Below are the code and all the weights of a small trained network. Each question names an input and a class and asks about switching units off, where a switched-off unit gives its printed mean instead of its output.

import numpy as np


def w(rows, s, z=0):
    codes = np.array(rows[::2]) - 128.0
    scale = np.full(codes.shape[1], s)
    scale[-1] = z or s
    return codes * scale


def norm(h):
    return h / np.sqrt((h * h).mean(-1, keepdims=True) + 1e-5)


def f(y):
    return y / 2 * (1 + np.tanh(0.7978845608 * (y + 0.044715 * y**3)))


def log_softmax(a):
    a = a - a.max(-1, keepdims=True)
    return a - np.log(np.exp(a).sum(-1, keepdims=True))


def net(x, mask):
    res = np.array(x, float).reshape(1, 4) / 4 @ E
    u = 0
    for l in range(4):
        y = f(norm(res) @ A[l][:, :-1].T + A[l][:, -1])
        res = res + np.where(mask[u : u + 8], y, B[l][:, -1]) @ B[l][:, :-1]
        u += 8
    return log_softmax(norm(res)[-1] @ U[:, :-1].T + U[:, -1])


A, B = {}, {}
E = w([
[128,130,130,127],'x0',
[2,14,176,161],'x1',
[119,64,61,16],'x2',
[19,206,12,144],'x3',
],0.0049)
A[0] = w([
[157,67,165,104,95],'0.n1',
[94,124,209,108,123],'0.n2',
[90,234,134,154,192],'0.n3',
[115,186,132,82,150],'0.n4',
[70,106,23,118,36],'0.n5',
[162,95,115,157,98],'0.n6',
[126,195,199,244,3],'0.n7',
[220,255,169,115,167],'0.n8',
],0.0095,0.0045)
B[0] = w([
[169,200,176,120,157],'0.n1',
[141,113,52,206,150],'0.n2',
[108,234,38,199,215],'0.n3',
[124,132,43,111,152],'0.n4',
[166,229,166,129,172],'0.n5',
[26,185,189,168,123],'0.n6',
[160,138,195,251,185],'0.n7',
[189,2,42,166,253],'0.n8',
],0.0052,0.0061)
A[1] = w([
[160,73,131,72,104],'1.n1',
[178,163,69,57,17],'1.n2',
[7,122,156,220,175],'1.n3',
[40,84,179,163,99],'1.n4',
[99,183,91,103,3],'1.n5',
[1,110,149,141,134],'1.n6',
[151,175,132,108,172],'1.n7',
[47,67,184,148,57],'1.n8',
],0.0084,0.0021)
B[1] = w([
[49,198,112,101,170],'1.n1',
[150,58,133,90,174],'1.n2',
[173,131,60,187,253],'1.n3',
[254,70,65,118,173],'1.n4',
[95,131,139,159,142],'1.n5',
[146,124,57,95,187],'1.n6',
[99,80,62,102,142],'1.n7',
[120,26,76,98,163],'1.n8',
],0.007,0.0041)
A[2] = w([
[173,189,80,135,116],'2.n1',
[83,117,101,11,92],'2.n2',
[65,125,63,202,28],'2.n3',
[171,112,221,122,101],'2.n4',
[216,57,175,136,226],'2.n5',
[139,120,193,126,77],'2.n6',
[115,155,166,223,2],'2.n7',
[38,172,35,142,121],'2.n8',
],0.011,0.0018)
B[2] = w([
[133,110,76,70,203],'2.n1',
[206,107,248,201,203],'2.n2',
[116,138,166,116,210],'2.n3',
[49,187,146,77,159],'2.n4',
[52,187,72,107,253],'2.n5',
[102,133,108,118,127],'2.n6',
[206,130,221,180,173],'2.n7',
[91,121,186,85,240],'2.n8',
],0.011,0.0062)
A[3] = w([
[152,156,94,193,225],'3.n1',
[82,138,194,105,121],'3.n2',
[76,58,134,160,119],'3.n3',
[178,85,206,126,150],'3.n4',
[92,147,90,159,3],'3.n5',
[10,194,126,93,51],'3.n6',
[122,115,173,42,175],'3.n7',
[78,195,98,86,143],'3.n8',
],0.012,0.0026)
B[3] = w([
[142,63,214,63,245],'3.n1',
[120,196,89,140,174],'3.n2',
[133,98,32,68,140],'3.n3',
[254,160,190,220,203],'3.n4',
[141,117,150,162,149],'3.n5',
[49,193,175,96,254],'3.n6',
[108,151,190,236,198],'3.n7',
[72,100,166,141,235],'3.n8',
],0.0075,0.0052)
U = w([
[196,147,203,173,193],'0',
[9,221,150,67,2],'1',
[149,89,21,56,177],'2',
],0.014,0.00093)

Each question gives the input, the list of numbers given to net, and the class t.
The units are the neurons (one row each of A and B). Each row of codes is followed by its name. A weight is (code - 128) times the scale printed after its matrix; where a second scale follows, it is the last column's (A, B and U).
mask holds one flag per neuron, layer by layer. A switched-off neuron (its flag False) gives its mean, the last column of its row in B, instead of its output. The means were averaged over made-up inputs and are rounded, as every weight is.
A unit's drop is (log p(t) with every unit on - log p(t) with that unit switched off) / (log p(t) with every unit on - log p(t) with every unit switched off).
The circuit of an input: a set's keep is (log p(t) with only the set's units on - log p(t) with every unit switched off) / (log p(t) with every unit on - log p(t) with every unit switched off). Starting from the 12 units with the biggest drops (on a tie, the unit counted first), units are removed one at a time, each time the one whose removal leaves the highest keep (on an exact tie, the one counted first), for as long as the keep stays at least 0.8.
circuit, biggest first: the units of the circuit, biggest drop first
top k neurons: the k neurons with the biggest drops, biggest first
k most important neurons of layer l: the k neurons of layer l with the biggest drops, biggest first
drop when u is switched off: that unit's drop, to one decimal
input [-8,8,-3,-8], class 1: circuit, biggest first	[2.n5]
input [-1,1,-7,7], class 0: top 4 neurons	[0.n7; 2.n7; 2.n5; 2.n4]
input [-3,7,-5,6], class 2: top 4 neurons	[1.n3; 1.n4; 2.n5; 1.n6]
input [-3,6,-6,5], class 0: top 2 neurons	[0.n3; 2.n5]
input [7,4,-4,-5], class 1: top 2 neurons	[2.n5; 0.n3]
input [6,4,5,-6], class 1: top 3 neurons	[0.n1; 2.n5; 2.n4]
input [-5,-5,-6,-8], class 1: top 3 neurons	[2.n5; 2.n4; 1.n3]
input [2,-6,5,-6], class 1: top 4 neurons	[2.n5; 0.n3; 1.n6; 1.n8]
input [4,-8,-6,-3], class 2: top 2 neurons	[0.n8; 2.n2]
input [1,-8,6,-6], class 2: top 2 neurons	[0.n8; 2.n5]
input [-6,7,8,1], class 0: top 3 neurons	[2.n2; 0.n7; 3.n4]
input [5,-8,5,-8], class 1: top 3 neurons	[2.n5; 0.n3; 1.n3]
input [3,1,4,4], class 0: 2 most important neurons of layer 2	[2.n2; 2.n5]
input [2,-7,-4,-4], class 2: drop when 0.n8 is switched off	0.5
input [1,-4,6,4], class 0: drop when 2.n2 is switched off	0.7
input [3,2,-6,-8], class 1: drop when 0.n3 is switched off	0.3
input [5,4,7,3], class 0: top neuron	[2.n2]
